Below is a small trained network, with its code and all its weights. Each question gives an input and a class and asks what happens when units are switched off, that is, made to give their printed mean instead of their output.

import numpy as np


def w(rows, s, z=0):
    codes = np.array(rows[::2]) - 128.0
    scale = np.full(codes.shape[1], s)
    scale[-1] = z or s
    return codes * scale


def f(y):
    return np.maximum(y, 0)


def log_softmax(a):
    a = a - a.max(-1, keepdims=True)
    return a - np.log(np.exp(a).sum(-1, keepdims=True))


def net(x, mask):
    res = np.array(x, float).reshape(1, 7) / 4 @ E
    y = f(res @ A[0][:, :-1].T + A[0][:, -1])
    res = res + np.where(mask, y, B[0][:, -1]) @ B[0][:, :-1]
    return log_softmax(res[-1] @ U[:, :-1].T + U[:, -1])


A, B = {}, {}
E = w([
[93,141,82,214,68,73,119,113],'x0',
[81,83,108,80,119,137,138,233],'x1',
[126,127,122,125,127,132,136,122],'x2',
[132,128,121,127,131,126,136,127],'x3',
[133,129,128,130,130,124,127,131],'x4',
[126,128,130,128,126,131,125,126],'x5',
[156,101,212,138,68,106,248,144],'x6',
],0.014)
A[0] = w([
[98,98,108,118,112,160,98,165,148],'neuron 0',
[151,137,171,101,161,144,128,73,171],'neuron 1',
[148,116,248,95,71,130,251,184,111],'neuron 2',
[196,149,223,69,238,151,122,20,199],'neuron 3',
[151,126,155,80,116,167,143,186,101],'neuron 4',
[131,151,119,220,77,101,136,32,82],'neuron 5',
[32,110,31,162,18,98,132,247,1],'neuron 6',
[156,98,205,154,33,119,214,115,137],'neuron 7',
[162,153,132,128,92,127,130,118,71],'neuron 8',
[126,129,49,145,151,144,71,90,236],'neuron 9',
[138,169,61,199,118,109,50,32,148],'neuron 10',
[113,108,101,123,131,89,125,140,175],'neuron 11',
[143,189,114,131,109,126,136,126,116],'neuron 12',
[119,124,176,134,114,118,155,95,110],'neuron 13',
[127,132,101,63,219,146,70,164,158],'neuron 14',
[103,106,143,12,171,163,147,209,132],'neuron 15',
[138,110,132,153,121,133,142,124,80],'neuron 16',
],0.012,0.0055)
B[0] = w([
[128,150,112,75,109,124,125,151,165],'neuron 0',
[206,142,126,94,126,134,113,125,173],'neuron 1',
[187,15,157,225,155,139,127,124,250],'neuron 2',
[245,142,136,34,133,219,116,116,230],'neuron 3',
[127,82,117,169,119,92,120,150,170],'neuron 4',
[58,184,134,227,129,92,162,144,204],'neuron 5',
[255,152,149,51,150,214,118,89,210],'neuron 6',
[139,215,145,222,87,128,157,152,228],'neuron 7',
[100,136,177,133,90,124,120,105,140],'neuron 8',
[102,80,140,78,187,95,92,124,215],'neuron 9',
[91,48,145,113,199,61,108,109,235],'neuron 10',
[142,124,122,102,116,127,124,129,152],'neuron 11',
[124,124,114,159,151,124,125,130,143],'neuron 12',
[123,141,106,163,113,135,163,106,159],'neuron 13',
[40,170,74,77,87,123,143,135,210],'neuron 14',
[23,85,111,169,95,70,119,163,212],'neuron 15',
[118,142,137,130,116,131,127,113,137],'neuron 16',
],0.021,0.022)
U = w([
[163,141,118,1,180,155,85,108,253],'0',
[109,8,167,161,176,34,123,170,83],'1',
[238,136,182,132,108,193,161,133,111],'2',
[88,221,165,189,108,59,191,146,22],'3',
[36,138,74,89,62,79,129,218,143],'4',
],0.0062,0.0032)

Each question gives the input, the list of numbers given to net, and the class t.
The units are the neurons (one row each of A and B). Each row of codes is followed by its name. A weight is (code - 128) times the scale printed after its matrix; where a second scale follows, it is the last column's (A, B and U).
mask holds one flag per neuron, in row order. A switched-off neuron (its flag False) gives its mean, the last column of its row in B, instead of its output. The means were averaged over made-up inputs and are rounded, as every weight is.
A unit's drop is (log p(t) with every unit on - log p(t) with that unit switched off) / (log p(t) with every unit on - log p(t) with every unit switched off).
The circuit of an input: a set's keep is (log p(t) with only the set's units on - log p(t) with every unit switched off) / (log p(t) with every unit on - log p(t) with every unit switched off). Starting from the 12 units with the biggest drops (on a tie, the unit counted first), units are removed one at a time, each time the one whose removal leaves the highest keep (on an exact tie, the one counted first), for as long as the keep stays at least 0.8.
circuit, biggest first: the units of the circuit, biggest drop first
unit that matters most: the unit with the biggest drop
top k neurons: the k neurons with the biggest drops, biggest first
drop of u: that unit's drop, to one decimal
input [6,0,-8,-7,-7,-7,4], class 3: top 3 neurons	[neuron 3; neuron 5; neuron 7]
input [-1,8,-8,-2,-1,5,0], class 4: circuit, biggest first	[neuron 15; neuron 10]
input [-8,0,-5,-4,-1,2,-1], class 0: top 4 neurons	[neuron 3; neuron 5; neuron 7; neuron 1]
input [7,0,-4,-6,0,-7,8], class 3: circuit, biggest first	[neuron 7]
input [-3,1,8,-4,-3,-5,-2], class 4: circuit, biggest first	[neuron 6; neuron 2]
input [3,5,8,1,-7,1,0], class 0: circuit, biggest first	[neuron 7; neuron 6]
input [1,-5,3,-4,1,-1,2], class 3: circuit, biggest first	[neuron 5; neuron 2]
input [8,-1,7,-4,8,0,8], class 3: top 3 neurons	[neuron 5; neuron 7; neuron 3]
input [4,-1,7,-3,5,-8,8], class 3: top 2 neurons	[neuron 7; neuron 3]
input [-8,0,-8,-7,0,-5,1], class 2: top 4 neurons	[neuron 3; neuron 10; neuron 9; neuron 2]
input [6,1,4,1,3,-2,-3], class 0: top 2 neurons	[neuron 6; neuron 2]
input [4,-4,2,-8,2,-4,1], class 3: top 2 neurons	[neuron 2; neuron 5]
input [4,5,0,3,1,0,0], class 0: top 2 neurons	[neuron 2; neuron 7]
input [-3,6,-5,1,1,0,0], class 4: top 2 neurons	[neuron 10; neuron 14]
input [8,-1,5,-8,2,-7,8], class 3: unit that matters most	neuron 5
input [6,1,-6,-4,5,6,7], class 2: top 4 neurons	[neuron 6; neuron 2; neuron 15; neuron 14]
input [1,7,-1,-2,8,3,7], class 2: top 4 neurons	[neuron 6; neuron 10; neuron 7; neuron 9]
input [1,-8,4,-7,-5,-8,3], class 3: top 2 neurons	[neuron 5; neuron 6]
input [-6,-5,-1,-7,6,2,3], class 2: drop of neuron 2	0.0
input [-2,-8,-5,-7,6,3,-6], class 0: unit that matters most	neuron 3
input [8,5,7,-2,4,3,6], class 2: drop of neuron 6	0.3
input [-5,-4,8,-8,4,1,1], class 2: drop of neuron 10	0.2
